Below are the code and all the weights of a small trained network. Each question names an input and a class and asks about switching units off, where a switched-off unit gives its printed mean instead of its output.

import numpy as np


def w(rows, s, z=0):
    codes = np.array(rows[::2]) - 128.0
    scale = np.full(codes.shape[1], s)
    scale[-1] = z or s
    return codes * scale


def f(y):
    return y / 2 * (1 + np.tanh(0.7978845608 * (y + 0.044715 * y**3)))


def log_softmax(a):
    a = a - a.max(-1, keepdims=True)
    return a - np.log(np.exp(a).sum(-1, keepdims=True))


def net(x, mask):
    res = np.array(x, float).reshape(1, 5) / 4 @ E
    y = f(res @ A[0][:, :-1].T + A[0][:, -1])
    res = res + np.where(mask, y, B[0][:, -1]) @ B[0][:, :-1]
    return log_softmax(res[-1] @ U[:, :-1].T + U[:, -1])


A, B = {}, {}
E = w([
[129,129,128],'x0',
[129,126,127],'x1',
[74,106,242],'x2',
[1,107,92],'x3',
[122,250,171],'x4',
],0.0086)
A[0] = w([
[166,113,76,46],'neuron 1',
[127,97,154,93],'neuron 2',
[112,131,75,56],'neuron 3',
[77,129,84,158],'neuron 4',
[118,42,8,158],'neuron 5',
[106,92,209,74],'neuron 6',
[246,180,131,112],'neuron 7',
[125,167,122,156],'neuron 8',
[59,100,149,40],'neuron 9',
[92,186,126,56],'neuron 10',
[133,65,154,193],'neuron 11',
[182,117,152,42],'neuron 12',
[75,144,108,134],'neuron 13',
[143,148,142,49],'neuron 14',
[88,128,139,51],'neuron 15',
[108,107,206,80],'neuron 16',
[85,128,98,47],'neuron 17',
[101,151,57,43],'neuron 18',
[149,173,58,128],'neuron 19',
[182,133,136,34],'neuron 20',
[128,86,212,61],'neuron 21',
[167,128,140,133],'neuron 22',
[137,141,119,58],'neuron 23',
[105,125,122,51],'neuron 24',
[56,122,102,44],'neuron 25',
[152,103,94,157],'neuron 26',
[158,86,93,188],'neuron 27',
[70,136,98,135],'neuron 28',
[143,75,152,91],'neuron 29',
[67,209,110,169],'neuron 30',
[227,157,195,77],'neuron 31',
[161,127,138,208],'neuron 32',
[133,178,155,238],'neuron 33',
[220,196,88,163],'neuron 34',
[187,108,172,70],'neuron 35',
[133,163,71,134],'neuron 36',
[89,146,103,143],'neuron 37',
[131,144,128,255],'neuron 38',
[128,166,137,140],'neuron 39',
[144,157,168,23],'neuron 40',
[81,116,141,34],'neuron 41',
[168,130,125,46],'neuron 42',
[69,14,91,159],'neuron 43',
[88,128,90,75],'neuron 44',
[47,131,128,80],'neuron 45',
[87,135,108,102],'neuron 46',
[83,116,182,73],'neuron 47',
],0.014,0.0044)
B[0] = w([
[171,158,126,159],'neuron 1',
[147,203,121,137],'neuron 2',
[170,129,97,140],'neuron 3',
[167,90,179,173],'neuron 4',
[130,156,173,254],'neuron 5',
[162,165,78,187],'neuron 6',
[125,80,125,244],'neuron 7',
[120,137,158,153],'neuron 8',
[168,135,143,174],'neuron 9',
[200,129,196,155],'neuron 10',
[86,173,195,184],'neuron 11',
[161,125,144,150],'neuron 12',
[173,59,173,163],'neuron 13',
[167,115,128,127],'neuron 14',
[183,120,80,139],'neuron 15',
[184,171,47,183],'neuron 16',
[191,100,78,140],'neuron 17',
[180,126,94,150],'neuron 18',
[145,185,116,185],'neuron 19',
[194,119,126,148],'neuron 20',
[194,160,95,180],'neuron 21',
[155,71,141,154],'neuron 22',
[207,106,117,120],'neuron 23',
[255,104,121,123],'neuron 24',
[165,106,109,168],'neuron 25',
[119,166,145,165],'neuron 26',
[79,165,165,187],'neuron 27',
[142,74,145,170],'neuron 28',
[152,157,164,151],'neuron 29',
[97,147,205,205],'neuron 30',
[154,129,158,224],'neuron 31',
[106,71,194,170],'neuron 32',
[104,126,180,203],'neuron 33',
[138,131,163,244],'neuron 34',
[169,55,112,167],'neuron 35',
[133,179,115,166],'neuron 36',
[149,86,152,154],'neuron 37',
[64,111,123,174],'neuron 38',
[134,117,156,154],'neuron 39',
[172,128,102,143],'neuron 40',
[175,124,101,145],'neuron 41',
[183,108,106,136],'neuron 42',
[111,173,194,244],'neuron 43',
[232,106,105,145],'neuron 44',
[164,107,138,182],'neuron 45',
[211,66,133,145],'neuron 46',
[148,159,75,173],'neuron 47',
],0.0071,0.0093)
U = w([
[181,46,142,88],'0',
[129,140,167,204],'1',
[129,140,171,185],'2',
[171,191,110,121],'3',
[121,155,203,19],'4',
[84,100,115,149],'5',
[105,60,2,8],'6',
],0.019,0.011)

Each question gives the input, the list of numbers given to net, and the class t.
The units are the neurons (one row each of A and B). Each row of codes is followed by its name. A weight is (code - 128) times the scale printed after its matrix; where a second scale follows, it is the last column's (A, B and U).
mask holds one flag per neuron, in row order. A switched-off neuron (its flag False) gives its mean, the last column of its row in B, instead of its output. The means were averaged over made-up inputs and are rounded, as every weight is.
A unit's drop is (log p(t) with every unit on - log p(t) with that unit switched off) / (log p(t) with every unit on - log p(t) with every unit switched off).
The circuit of an input: a set's keep is (log p(t) with only the set's units on - log p(t) with every unit switched off) / (log p(t) with every unit on - log p(t) with every unit switched off). Starting from the 12 units with the biggest drops (on a tie, the unit counted first), units are removed one at a time, each time the one whose removal leaves the highest keep (on an exact tie, the one counted first), for as long as the keep stays at least 0.8.
units of the circuit, in order: the units of the circuit, biggest drop first
most important unit: the unit with the biggest drop
top k neurons: the k neurons with the biggest drops, biggest first
drop when u is switched off: that unit's drop, to one decimal
input [-2,-1,8,4,8], class 3: top 3 neurons : (neuron 16; neuron 47; neuron 6)
input [3,-6,5,2,-7], class 4: units of the circuit, in order : (neuron 43)
input [-7,0,3,1,-8], class 4: units of the circuit, in order : (neuron 43; neuron 11)
input [-2,5,-1,-6,6], class 0: top 2 neurons : (neuron 7; neuron 43)
input [5,1,-8,-4,-8], class 3: units of the circuit, in order : (neuron 1; neuron 19)
input [8,-2,-8,-5,5], class 2: top 2 neurons : (neuron 7; neuron 34)
input [7,1,4,3,-8], class 4: top 3 neurons : (neuron 43; neuron 11; neuron 5)
input [3,-5,5,5,-8], class 4: top 2 neurons : (neuron 43; neuron 11)
input [8,-4,-7,-6,7], class 2: units of the circuit, in order : (neuron 7; neuron 33)
input [7,-5,-8,-7,-7], class 3: top 2 neurons : (neuron 19; neuron 1)
input [2,5,-6,8,2], class 0: drop when neuron 1 is switched off : 0.0
input [5,6,5,-8,7], class 0: drop when neuron 35 is switched off : 0.1
input [-5,-7,6,-8,-3], class 0: drop when neuron 35 is switched off : 0.4
input [-7,6,-7,-4,8], class 4: most important unit : neuron 34
